Each row was made from one small tree. Brackets hold a mark, then the marks that hang from it, in alphabetical order. Every link used is in the known rows. Write each row's tree.
Each row is shifted at random along 8 fixed directions that mean nothing.
Known rows
[F D [G [X H]] [S L]]: [-136   38   17 -258  -26  -87  -29  -51 -353  -72  -58   25   70    6
  101  322  187  -93  188  142   99 -136   54  -25  -56 -107  -77  -78
  105   31 -117   60   67 -177   95  -97   59 -255  133  -18 -168 -159
  -98  -71 -171   54 -134  -38 -146  259  -47  -63  408   -6]
[V [B [Z C]]]: [ -61    6  -26 -166    1  162  -29   94  101 -110  -84   57   29 -178
   41   63  -41  205   60  178  174  171  206   24 -211  -61 -180 -118
  118  -37   54  202  -22  -79   -1   67   73 -119  -92  -78   57 -203
 -115   13  -81   35 -245 -208  193  175    9  -11  266  -37]
[B [Z [C E [G L]] V]]: [  86   24    1   92    2 -133   28  -36 -130  -98  -31   86 -313  175
 -168   18  201 -345  -32 -122  139 -170  -12  121   57 -280  -79  122
  -67   78   40   -1  144  -57  147  -27   -3  227  197   11    0  -71
  -26   55   50  -94   60  -79  -49 -173 -130 -192 -255   16]
[K [H E P [S L]]]: [ -86   97   90  -55   69   56 -111  114   46   14   21  164  257 -294
   20  -55  -27  425 -200   59  -63  105  -47  -23    8  174 -106  -59
   89  116    6   55 -143   19  -88    1   46 -134 -238   -4   38   -3
 -133 -181  -75   -7 -234   16   54  175  104  231 -180   18]
[L [V [B Z]]]: [  89   51  -28  -27   14   41   38   23  109 -168  -56  -40 -187  106
   51  -63  107  -36   44  -14   62  -17   94  132  -96 -174 -246  108
   41  -53   11  -19  109   -3  109   90   70   21   -7  -91 -102  -62
  -94  204  -46 -208    5  -66   -4 -184  -10  -48 -233  -53]
[F [G X] [S L] [Z [C B]]]: [ -22 -124 -116   26   25  -87   27   17  -50 -200  -21  -59  -66  232
  -25  150   72 -382  228   97   80  184  139 -157   62 -188 -143   55
  -40   19   63  194  -27   88  197   82  271  176   -2  -30   37   41
   77  147  -91   38   76  -31 -132   24   87  -80   -4  -64]
[H K P [S [D F L] E V]]: [ -16    5   30  124 -111 -196    3  -38  -49  118  167  161  133  -42
  -36   88  -18  117 -161  -12    3  -54 -127 -143  177   48  204 -203
  -90  107  108    8  -53   22    6  -82 -113   -2  108   52  -19  201
 -175 -209   19  103  -59  124   25  101 -105   12 -153  195]
[D [F P Z] [S E L]]: [  28   13   12  -91  116 -131  -97  110   18 -157  212  -85  325 -130
  123   92  -76  163  -98  218 -152 -152 -185  -17  102   90 -101 -140
   50  140  -40  108  -74   46   78   36  285 -244  -22  140  -82  149
  -14 -115 -127   95 -172  317 -343   75  226  163 -272  -90]
[P [S [E D]]]: [ -76 -168 -127   68   -7 -120   73 -151   25   59  152  -49   64  162
   60  204  -48  -66  162  119 -160 -110 -142  -93  205  -92 -155  -12
  -77    4    5   37  -70  -63  -39   46  133  -47 -136   51  -96   76
  -58  -19 -102  111  -43  153 -177  -63   17 -161 -182  132]
[G L [X [K [H [E D S]]]]]: [  -1   37  -73 -249   53  176  128  -47 -109    5 -250 -110 -216  -19
  112   31  221  -64  167   58  -25    3  107  -82 -127   55 -160  104
   20 -166  -44   44  -69  -76 -119   21   14  -43 -153 -181   21 -222
 -101  141 -201 -270   29 -143  217  154  -86  -20  209   22]
[S [E [D [F G]]] [L [V B]]]: [   5  208  115 -218  -42  -53 -114  181 -326  -81  -75   33  -77   -9
  207  -46  247   84  -99   39  179 -293   94   78 -163  -35  -59   20
   61   31 -148   16  121 -131   24  -17 -122 -179  198  -54  -14 -118
 -159  -76 -113  -54 -176  -39   26  -22  -86  103  278 -206]
[D [F G [S E] Z] L]: [ 130 -104 -104   20 -112 -193   90 -103 -182   -9   84  -37  -36  286
  -81   51  169 -204  126  -36    9 -135  -88  -78   32  -72   35  -44
  -18    2   76  -84  113   69  166  -30   84   87  193  -45 -196   32
  -58   31   25 -120  197   43  -79   57  -87  -52   16   73]
[K [H P [S [E D]]]]: [-168  -85  -36   39 -124 -123   -4 -134  -44   80  121  125   19  107
   19  236    9   10  223   56  -14  -37   41 -118  146 -107  -99  -76
  -70  -56  -20   60  -44 -119  -98  -71  -10  -32  -73   -2  -75   49
 -177  -99 -141  203  -94  -24   13   48 -136 -135  -28  182]
[B [Z [C [E D S] [G L]] V]]: [ 212   29   67 -186  170  147  144  -73  110   -1  -21   31 -294   12
  -46    6  162 -102  159 -172  -79 -182   58   27   37 -154 -208  160
   37  -63   26 -156   64   -1   65  -65  -31  -82  -90   28  -49 -322
  -13  139  -65 -303  -53 -125   71  -16 -118 -225 -147  101]
[S D [E [H K]] L [V B]]: [  35  -47  -10   10 -158  -70   54   85 -113   50   33   33 -286  171
    2  -56  116 -140   45   -1  204  -23   90 -125  -66 -168  125  -15
  -75  -23  189   46   70   22  131   15 -185  106  207  -34   53  -16
 -168  127    8  -81   83  -65  218 -114 -146  -98  181   99]
[X G [H K]]: [-178  108   18  -70   53  -15  -70  -37  -89  -16  -95  140  135 -314
   59   97  -12  230   55  118  -23  -29   68   27  -43   35  -92 -143
   62  -21  -70   99   -5 -132 -107   15    1 -172 -119  -61 -100 -143
 -119 -131 -156  -18 -283  -81  -20  216   49  -34   12   25]
[L [V [B [Z [C G K]]]]]: [ -27  146   -9 -206   58  174 -108   82   45 -146 -207   22  187 -236
   25   -8   32  235  -80   80   87   37   76   36 -176   61  -82 -113
  177  136   12  151  -58  -16  116   15   24 -167 -111  -13   59 -144
   21 -139   -6  -39 -286  -70   56  287   64   83  246  -64]
[G [X [H K S]]]: [ -47  -26  -12   -2   44   45   97 -164   94   64  -77   97  -18  -60
   -6  117   26   82  160  -26 -124   91   20  -34   55  -48 -145   -6
    9  -79   15  -55  -29  -56  -81   -9    2  -69 -215  -90 -124  -66
 -101   49  -89 -184  -40  -82   22  119   -8 -110 -169  203]
[Z [C B [G L] K] V]: [  20  123   84 -127  245  186   72  -34   73 -120 -239   50 -115 -163
   28  104  105  -48   88   -2  -40  -18   70  -35   16  -75 -174   94
   35   27   -2   67  -50   13  -12   19  117 -101 -161   -8   71 -207
   87   31 -119 -159 -161 -120  -98  202   46 -111  -48    7]
[D [F [L V] P] S]: [ 126   62  -50  -58  -89  -68   -7   55 -179  -78  -96  -37  -81  165
    0 -167  232  -28 -113  -91   71  -15  -21   12 -117   30  -31    3
   42  -33   -1  -62  109   82  100   47    1  115   74 -176  -91  -25
  -82   43   74 -229  162  -69   84   46 -113  112  -17 -123]
[Z [C K] [V B]]: [  38   75  -36 -100    5   29   32 -153 -220   36 -267   19 -114   44
  123  141  175 -170   54   45   44 -117  -24   10  -24  -91  -74   99
    6   66   38   18  -37  -79  -21  -23   46    3  -80 -130   93 -134
   11  -53  -96 -120  -11  -80  -62  134  -34 -128  163   16]
[C [B [Z V]]]: [  32  -31  -31  -78  139   81   30  -42  230 -156   88  -13  112 -107
  -18  180  -62   43   74  122  -58   42   -9   20   40  -96 -225  -88
   69   65   62   96  -48    8   98    6  204 -146 -130   92  -80  -76
   -1   -4  -75   49 -189    2 -140   66   94 -105 -179   85]
[H [E [D F]] K [P [S V]]]: [-117   88   62  -99   55   48   51  -64   94   70   76  203  171 -241
  112  248  -17  230   61   38  -21  -34   53 -109  149   47  -65 -169
   13   45 -115  -21 -118  -61  -74  -93  -46 -245  -97   46  -50   30
 -202 -212 -188  130 -291  -15  -11  234  -27  -42   12  150]
[S [E [D F L]] V]: [  41   -8 -108  -15  -25  -35  -22  287   32 -192   32 -141   57  -14
   37 -111   25  -49 -162  247   95  159    9 -117  -80   69    0 -206
  -60  -32  124  302 -112  140  111  165  156  149   27    0  112  142
  -29   43  -63   83  -45   54   71  -93  103  143   -3 -156]
[K [H [E D] P [S L]]]: [  37  -55  -60  172 -158 -110  -22   24  -42  102   57  132 -112  171
 -137 -217   95   42  -75 -124   33  164   11  -93   24   15   10   40
  -64  -25  179   -1  -22  105   10   34  -86  328  -89 -125   45   68
 -134   17   80 -129  144  -77  279 -105 -102   73 -244   88]
[K [H [S E L]]]: [-124   18 -115  111  -88  -69  -15   83 -124  -43 -225    1 -128  107
   58  -56   70 -149  -41  148   41  275   38 -170   31   67   -3   54
 -144  -77  179  225 -132  122  -86  165  136  316 -171 -184  212   59
  -28  111 -113  -24  136  -57  100  -15  -11   48  -88 -105]
[P [S [D F] E L V]]: [-144  121   50 -102   81    0   52   92  -84  -19 -122   13  -37 -156
  242  169   -8   42  -80  238  -27    3  -10 -174  112   63   27  -41
  -91  -17   30  137 -112   21 -151   90   54 -170  -46  -43  125  -42
 -113   13 -233   51 -144   71  -79  133  -29  -22   62  -79]
[S D [E H]]: [ -98 -291 -253  149 -198 -184   73  -80   20  -17  140 -131    1  343
  -66  204  -44 -335  259  225   47  157  -28 -218  110 -205   -5 -195
 -153  -66  200  254  -88    2  133   69  159  237   -5   33  -27  209
  -45  101  -45  263  102   65  -29 -103  -28 -208   15  189]
[H K P [S [D [F Z]] L]]: [ -43  124   26  245  -35 -263  -76    6  -57  -17   37  189  -46   51
   88  -41   21  -28  -70  -19  -38  137   28  -97  215   30   27   25
 -169   -3  114   72  -45  113  -35   61   84  260  -95  -76  114  212
  -65   -3  -92  -10   50   71  -69  -83   52   42 -561  -69]
[P [S [E [D [F G]] H] [L V]]]: [ -18  120   93 -247  104  152  -47  403  101 -159   44  -19  -12 -204
  123 -205   51  256  -39   99   84   73  220  -78 -148   57 -176  -82
   66  -75  -98   81    6   55   35  111   -6 -157  -78   13   64 -133
 -143   52 -118  -48 -266  -83  179   -7   54  167  115 -228]
[K [H [S D]]]: [ -72 -113   18   11  -20  -68  -50   -8   56   39  239   36  206  -33
  -59   62  -66  315   -1   87 -134  -31 -134   -4   12  -30 -155  -98
   81   61   10   20   -9 -111  -39  -48   19 -196 -121   71 -152   13
 -141 -127   39   97 -194   89  -32   26   28   42 -143  163]
[G [X [H E P]]]: [-201  -24   -3  -44   15   24  -14  -65   73  -27   11  131  153 -189
   11  230  -56  162  154  150   36  116  114  -14   24  -81 -146 -192
   34  -27  -68  148  -68 -148  -77   -8   52 -158 -109  -23 -105   -6
 -155  -86 -169  132 -252  -95   10  190   20  -54    6  146]
[X [F G Z]]: [ -54 -115  -76    1   12  -24  -92  -12  -13   11  119   28  262  -82
  -71  -93  -70  355   64   89  -95  101    0   -6  -90  108  -88 -132
  105    6   61   89   11    7  -37   49   73  -92 -187  -88 -153 -105
  -36 -105   46  -23 -139  -70   96  212   90   92  -25   11]
[V [B [Z [C [K [H [P S]]]]]]]: [-107  -18  -55  103 -244 -156  -65   10 -133  -68   -3  187 -297  179
 -164   42   98 -136   69  -65  339  -49  185   40  -80 -295  -23   12
  -11   39   -2   96  176 -136   94   -3 -149  228  289  -72   49    2
 -219  -42  101   65   20 -133  194  -45 -237 -123  143   37]
[C [E [D S]] [G L] [K [H P]]]: [   0  -62  -83   72  -71 -118   23 -195  -22   17   35   16  -21  170
 -152   51  112  -51  163  -87 -123 -178 -144  -66  125  -19   11  -48
  -16    6   52   17    1   -6   68  -58   14   66   20   59 -131  108
   23 -107   67  -65   79  131  -53  103  -78  -85 -138  216]
[E [H K] [S D V]]: [ 114  120   16 -196  -34   48   35  266  -76  -79  -67   -2 -187   10
   45 -113  229  -87  -99  -16  169    5   84  -67 -198  -38  -31   -9
   66   19    7    8   16   90  234   37 -151   41   94  -17   50 -108
 -154  116  -27 -157  -22 -117  175  -89  -32   60  206  -89]
[P [S [D F] [L V]]]: [ -64   45  -82  117 -120 -210   -1    4 -230  -39 -104  -39 -167  241
   93   12  147 -238 -116   51   39  -20  -67  -68  105  -81   11   51
 -155  -18   27   67   29  -11  -20   99   14  220   51 -127   56  127
 -101   60  -21  -13  133   83  -55 -134 -130  -46 -170  -82]
[L [V [B [Z [C E]]]]]: [  64   12  -63    5  -67  -31  -16 -130 -104   10 -133   28  -77  146
  -35  -11  117  -27   -1  -68   42  -70  -18   95  -36 -116  -60   58
   30   56   72  -21   61  -54   39   -9  -39   55  -32 -122  -28 -108
  -30  -12   55 -145   27  -77   61   27 -107  -84  -23   43]
[E [D [F G Z] [S L]]]: [  -5 -141  -94   53   -2 -127  -35 -136   69   52  261  -25  224   14
   57  -10 -116  222  193  101 -264   33  -92 -126  171  159  -75 -160
  -47 -109  134   61  -56   35  -96   14  216  -75 -246   21 -103   65
   18 -118  -36   35  -39  146  -41  141   98   -9 -290   68]
[K [H [P [S E L V]]]]: [ -85 -203  -88  -15 -114   59  128  -47   26  123   69   20  -55   62
 -130   71  -25   49   35   32   34   57  -41 -219   51  -47   72  -68
  -24   13  151    0  -36   38  -21  -10 -106  -41   32  -53  -65  -42
 -217    6   20    2   49  -35  222  180 -229  -81  187  276]
[C [B [Z V]] E [G L]]: [ -26  140   67 -117  157  112   93   99  180 -387 -145   79 -298  -23
  -39  273  153 -364  242   64  250   26  319   35  -31 -351 -238  -10
    7  -51  -72  190   74    3  248   44  142    9  192   84  -29 -121
  -10  224 -190   38 -181 -204 -134  -48  -42 -242   29  -33]
[Z [C K] V]: [ -15   32   -5  -45    8  -22  -12  -20 -140  -34  -76   66  -47   14
   11  113  128 -123   -1   33   81  -80  -12   21  -18 -143 -113    2
    3   80  -30   44   13 -102   40  -29    9    8  -15  -29   32  -97
  -40  -73  -42   43 -119 -104  -60   43  -41 -110   41    3]
[S [D F] [E H] V]: [  88  -70  -25  -85 -127   32   57  211  -14   48   63  -20  -99   46
 -113 -188   72  151 -102   42  132   97   24 -112 -222    4  117 -178
   42  -39  176   49   58   83   87   39 -214   16  132  -71  -23 -109
 -183   60  121  -96    6 -144  357   20 -143   65  294   53]
[H [E D] [P S]]: [  91  -71 -184  103    8  -40  156 -329  -12  246 -105  -10   55  146
   40   15   46   -1   -1  -59 -301   19 -269 -139  244  159  -26  120
  -66   45  184 -136 -192  148 -106   44  124  150 -362 -148  -17   47
    8  -36  -49 -267  216  125  -35  119   21  -44 -349  190]
[S [D [F Z]] E L]: [  52   45   15 -158   83   59  118  149   59 -182  -71  -94 -100   16
  126  130   81 -129   70  208   40   59   97 -133  -57 -120  -99  -42
  -12  -74   66  105  -28   95  101   87  151  -89   50  -33  -30  -63
  -87  270 -226  -70  -60   -6  -91   10   14  -26   56  -31]
[L [V [B [Z [C K]]]]]: [  25   99   54 -191   57  205   18   53  139 -145 -137   52 -104 -102
   39   17   75  134  100  -11  132   14  217   76 -189 -158 -209    3
  130  -34  -39    9   85  -73   75   13  -42 -175  -40  -72  -45 -236
 -100   99  -58 -140 -212 -206  116  104  -68  -69  133   -6]
[D F [S [E H] L]]: [  60  165   81 -202 -152   43   58  281 -154  -84 -194  111 -437   44
   27 -135  290  -67  -23  -35  330  -20  254  -37 -297  -99   23  -51
    6 -208  -19    2  185    8   49   81 -255   79  297 -162   34 -228
 -270  200  -32 -225   54 -303  358  -29 -287   -6  425 -126]
[C [B Z] G]: [ 113   62  -23  -52   35  -64   55 -168  -30  -75  -61   47  -63  102
  -92  141  165  -73   -4 -103  -62 -282 -163   77   31 -125 -102   59
   91  111   27  -96   89   -4  161  -47    4  -77  104   60 -212 -115
  -26   -6   27 -206   27   60 -197   49  -67 -132 -126  128]
[G [X H K]]: [-251 -286 -215  119 -190 -160 -135  -61  -70    8  200  -10  294  -19
 -190   96 -170  147  116  219   77  141    4  -28  -78  -57   18 -371
   17    8   52  326    0 -217    8   31  -19   13    3  -12 -134   88
 -100 -206  110  298 -184  -21  156  154  -10  -55  181  177]

Write each row's tree
[  23  -29  -93   15 -102 -158   26 -192 -336   21  -62    2 -117  330
   10   11  270 -217  109 -140   33 -140  -56  -17   51  -95  -63  129
  -23   -2    9 -129  128  -12   85  -47   38  113   49 -154 -182  -75
  -52   18   -9 -144  213  -84  -53   72 -159  -83  -65   -9]  [F G [L V] P]
[  11   50  -53 -202  117   23 -120   50  -68 -242  -51 -165  150 -128
   93   25   38   91  -37  145   29 -106   61  114 -120  -41 -169   -8
  142   92  -86  147   22  -71  121   49  170 -190   -3  -57 -107  -52
  -13   12 -113 -140 -143  113 -119  125  130  107  -40 -130]  [G [X [F [L [V [B Z]]] P] K]]
[  58  127   80  -33   -4  102  184  -41  102   89 -115  223 -114 -115
   14   72  112   45   -9 -109   79  151  124 -177   47    3   84  -59
  -24  -30  119 -115  -68  136   44  -46 -134   13  -10  -99   -8  -53
 -197   64 -108 -188  -26 -173  201  182 -154  -53   -3  212]  [H E K P [S [D L] V]]
[  48 -279 -193  114 -202 -127  104 -339  -10  217  165  -77   64  239
  -82  145  -37  -76  181   26 -128  -33 -190 -213  216  -30  124 -111
  -89    9  270   10 -122   16    5  -91   44   74  -60   -6  -90  192
  -91 -102   39    4  192  196   77  121 -122 -140  -54  425]  [K [H [E [S [D L] [V B]]] P]]
[ 210 -209 -197  140  -49  -70  185 -312  126  166   84 -137  -75  258
  -31 -116   16   -7  140  -66 -352  -15 -261 -115  172   82  -67   30
 -103 -191  275 -130  -40  120  -93   74  156  152 -277  -99 -144   29
   29  111   64 -339  313  142   45  -28  -36 -132 -461  239]  [E [D L S]]
[ 165   31   38 -138   54   29   34   29   25 -101  -48  -78  -41   77
   24   40  134  -94   49  -33  -12 -221   -5   -3  -14 -193 -121   29
   75   60  -38  -30   16  -10  200   -3    6 -117   44   70  -73  -40
    2   54  -20 -159 -113  104 -113  -52   -9  -64   42   69]  [Z [C [E [S [D [L [V B]]]]] G]]
[-143  129   -2 -197   84   96   74   69    1 -191 -235   50   12 -265
  108  338   64 -256  115  204  133  103  216 -162   22 -114  -50 -156
   -3  -21  -48  189 -133   30  152   29   97  -93    9   -7  -24  -27
 -118   99 -341   22 -221  -61 -131  177   26 -136  206   70]  [X G [H K [S L V]]]
[ -78  -59  -73   94 -159 -193    7    6  -99  -49  135  149 -116  221
  -45  130  100 -229  186  -26  220   48  201 -147   86 -187    4 -106
 -108  -35  -14   79   64    4  133   -9  -26  211  183  -26  -22  110
 -171    6  -64  164   25 -100   80   -6 -148 -115   53   43]  [H K [P [S [E [D [F L Z]]]]]]
[ -99  -71  -43 -114   19   41  -34   22   61  -31   85  -81  195  -38
  135  104  -49  129   65  158  -97   64  -19 -122   49   20 -139 -119
   10  -29    9  123 -106  -54   -4   34   78 -194 -234   34  -44  -18
  -65  -12 -104  136 -205   55  -16   88   10  -27   -7   52]  [E [S D [L V]]]
[ -74  167  138  -74   56   48    2  176  -29  -28  -57  187 -125 -200
  153   12   42  136 -132   18  167  -83  124  -33   -5  -38  -20   73
   12  103  -54   11    0   12    6   64 -114 -141  105  -23   97  -42
 -208  -12 -142  -69 -187  -30   47   22  -21   52   47  -67]  [H K [P [S E L [V B]]]]
[   3 -198   15  151   74 -138   -1   -5  164   -5  403  -15  124   51
  -35  -25 -172  203  116   85 -185   43  -66  -94  174  -63  -69 -108
  -67  -33  154   48   29   50  -17   21  127 -124  -89   83 -150   69
  -36   26   -6   79  -91  121  -89  -57   87  -33 -447  101]  [S [D [F L Z]] E V]
[ -40   36   63   -4   94  105  -51  144  197   17   84  180  219 -408
 -135 -207 -131  556 -104  -11  -52  127  109    1 -125  141  -98 -107
  162   53  -10    4  -33   45  -42   47  -77 -127 -163  -68 -102  -94
 -171 -117    1 -163 -318  -84  215  154   91  200 -159   73]  [X G [K [H E P S]]]
[ -98   40  -47   79 -149 -275  -88  -88 -301   91   62  114 -107  184
   93   60  166 -117   87  -13   31 -210  -56  -11  108  -68  -23   -7
 -129  -17  -22   37   39 -149  -56  -44  -80  121   11    5   21   30
 -113 -133  -83  104   15    3  -19 -112  -76 -116 -112   -9]  [S [E D [H K]]]
[ 122   96   46  -12    3   93   30  190  125 -162  -74  132 -329  -27
 -233 -211  139  -51  -65 -148  213   82  192   24 -164 -192  -97   75
   63   27  101  -19  134  102  189   13  -97  210  130  -60   57 -170
 -104  125   85 -224  -19 -232  237  -60 -123  -25 -104  -16]  [B [Z [C G [K [H P]]] V]]
[ -66   69   81  -81   -3  -20  -51  108  -47  -41   51   54  -77  -59
  139   42   44  127   71  109   60  -61  105    4  -50  -79 -132   16
   36   -6  -51   84    1  -86  -26   10  -31 -151    3   -4   24  -38
 -154  -17 -123   32 -193  -11   30  -76   20   25   49  -39]  [K [H [E [S D [V B]]]]]
[ -44 -184    9   50   96   55  -46   13  168  -41  207   58  149 -116
 -193   14 -122  193   42   36   -9   76    9   -8   13 -103 -155 -125
   53   88   58  164  -11  -84   10   -6   72  -82 -120  106  -24  -57
    1 -149  112  145 -263  -72   64  105   49  -57  -99  142]  [Z [C B [G L]] V]
[ -17   59    1  -91  -22  -16   19   87  -97  -94 -105   33  -90   44
   84   32  144  -23   18   65   74   35   61  -36  -84  -30 -114   -7
   13  -92  -14   56   40    4   19   76   48   -2    8 -108  -35  -77
 -101  100  -94  -90   -5  -96    6   38  -49    7   66 -100]  [D [F [S L]]]
[ 138 -125  -32  -82  -29  -81   10   66 -162   44  188  -42  -35  141
  -71 -138   99   27  -21  -73   61 -216 -100  -32  -32  -57    6   68
   99  173   69 -104   96   87  229   -7  -17  -60  171   41 -109  -43
  -87  -52  102 -185   93  101   17    9   23   76   98    6]  [F G L [P [S [E H] [V B]]]]
[ -12 -162  -76 -273   95  149  146  -22   31   -9  103 -132  175  -24
   61  205    7   34  244  157  -40   32   19 -211   -6   55  -79 -112
  103   20   41   62 -103   70  132  -40  176 -298  -72   32 -145 -115
  -33   20 -170   50 -117  -20  -13  323   35  -22  321   94]  [F [G L] P [S [E D] V]]
[  86   23  -84 -139  -60  -51 -107  186  -49 -105   90  -47  164  -38
   16 -149   97  120  -50   75   59  100   15  -92 -122  157  -36 -219
   73   -6   51  145  -61  100  164   30  119   78  -58   16   45   64
  -33 -111   15  -12  -20   27  119  124  121  200   76 -128]  [E [D [F L P] S] [H K]]
[ -30  123    9 -293   82   68 -110  389 -198 -247  -81 -119  115 -208
   63 -134  115  146 -144  241  142  119  130  -61 -327  127  -60  -46
  197  122  -20  208   -8   67  187   79  103 -141   87  -65   67 -160
  -50   28  -82  -87 -191  -21   87  194  167  324  375 -284]  [F [G [X [K H]]] [S D L] Z]
